Look-ups in named tables: a row name and a column name give one cell, copied from the table.

Table pag
,mumi,kuza
gedelu,1.65,6.95
tutuzok,6.55,5.82
tufeg,9.74,2.89
geg,4.87,2.22
vumi,2.31,8.22
tafa,8.53,2.57
lun,6.40,1.22
rubop,4.81,8.16

lun, mumi => 6.40
tufeg, mumi => 9.74
gedelu, kuza => 6.95
lun, kuza => 1.22
vumi, mumi => 2.31
geg, kuza => 2.22
gedelu, mumi => 1.65
tutuzok, mumi => 6.55
tufeg, kuza => 2.89
Which row has the largest mumi? tufeg

funosa.tsv
	mituvo	div	latezi	nagonot	pavodet	pog
maf	6.1	6.2	6.3	4.8	6.0	6.3
lusod	8.5	7.7	8.2	7.0	9.0	4.9
venegup	5.5	5.3	5.7	6.5	5.8	6.9
nufevu	5.2	5.3	4.0	4.9	6.9	6.2
lisisi	7.0	4.5	5.7	4.6	2.7	6.8
vod	7.1	5.6	4.7	6.6	5.5	5.4
nokagog	6.3	8.0	7.5	6.2	7.0	4.7
dati	4.4	4.6	7.1	5.7	1.8	7.6
nodom	6.0	6.3	4.8	6.2	6.3	5.9
godidoz	8.0	8.0	7.1	6.1	8.1	6.9
zofe	4.6	7.7	6.2	7.1	6.5	5.9
pes	6.4	8.0	6.7	5.7	7.6	5.1
vesoden	3.7	5.4	5.3	4.8	2.9	6.7

vod, latezi => 4.7
dati, nagonot => 5.7
lusod, div => 7.7
venegup, nagonot => 6.5
vesoden, mituvo => 3.7
zofe, pavodet => 6.5
venegup, div => 5.3
nodom, div => 6.3
nufevu, pog => 6.2
godidoz, nagonot => 6.1
nokagog, nagonot => 6.2
zofe, pog => 5.9
dati, pavodet => 1.8
pes, mituvo => 6.4
nokagog, div => 8.0
Row with the largest latezi: lusod

roko:
	dinu	biku	pizaz	getul	tov	todezo
neb	91	152	152	136	177	172
gat	133	159	136	131	157	142
voma	135	84	175	117	125	119
mife	122	208	89	113	207	204
rav	136	86	167	123	103	131
lamedav	126	23	208	98	112	110
tibok	128	177	84	126	203	215
vovuk	149	133	151	128	148	148
fifov	164	105	174	93	160	134
mugudu	118	77	169	130	90	114
tig	92	182	51	110	241	242

What is the todezo of rav in roko?
131
What is the dinu of lamedav in roko?
126
What is the todezo of tibok in roko?
215
What is the pizaz of gat in roko?
136
What is the getul of vovuk in roko?
128
What is the todezo of tig in roko?
242
What is the pizaz of tig in roko?
51
What is the pizaz of rav in roko?
167
What is the tov of mife in roko?
207
What is the tov of voma in roko?
125
What is the pizaz of tibok in roko?
84
What is the biku of mugudu in roko?
77

fomet.csv
,lud,lugukon,vud,vib,mib,pugi,lubiv
lenavi,175,110,103,245,87,60,165
fozik,166,113,109,168,73,162,132
fabi,175,191,220,84,99,216,73

What is the pugi of fozik in fomet?
162
What is the vud of lenavi in fomet?
103
What is the lubiv of fabi in fomet?
73
What is the lugukon of lenavi in fomet?
110
What is the vib of fabi in fomet?
84
What is the vud of fozik in fomet?
109
What is the lud of lenavi in fomet?
175
What is the lubiv of fozik in fomet?
132

lusus:
|  | gonitek | tosel | rebife | bap | zofub |
|---|---|---|---|---|---|
| gazige | 2.39 | 9.25 | 29.02 | 2.77 | 29.37 |
| tudo | 7.13 | 8.02 | 26.14 | 11.22 | 20.21 |
| buvimes | 23.78 | 6.94 | 13.02 | 4.05 | 14.09 |
| sigikik | 29.43 | 12.86 | 19.61 | 38.55 | 8.15 |
| zunevo | 2.94 | 12.91 | 17.74 | 22.23 | 17.06 |
| rar | 17.82 | 12.94 | 3.57 | 76.32 | 16.28 |
| mogif | 26.93 | 6.15 | 39.21 | 66.73 | 19.30 |
| kefot | 6.70 | 13.58 | 6.47 | 16.17 | 14.03 |
| pem | 4.32 | 7.28 | 98.59 | 3.34 | 20.33 |
| pebaru | 10.92 | 18.85 | 5.20 | 5.79 | 7.58 |
| tokid | 6.85 | 26.14 | 2.88 | 2.34 | 6.01 |
| zat | 5.95 | 7.26 | 25.01 | 2.21 | 16.35 |

What is the zofub of tudo in lusus? 20.21
What is the rebife of mogif in lusus? 39.21
What is the bap of tudo in lusus? 11.22
What is the zofub of buvimes in lusus? 14.09
What is the gonitek of zunevo in lusus? 2.94
What is the gonitek of gazige in lusus? 2.39
What is the tosel of buvimes in lusus? 6.94
What is the gonitek of tudo in lusus? 7.13
What is the tosel of kefot in lusus? 13.58
What is the gonitek of zat in lusus? 5.95
What is the rebife of sigikik in lusus? 19.61
What is the rebife of zat in lusus? 25.01
What is the rebife of buvimes in lusus? 13.02
What is the tosel of pebaru in lusus? 18.85
What is the tosel of zat in lusus? 7.26

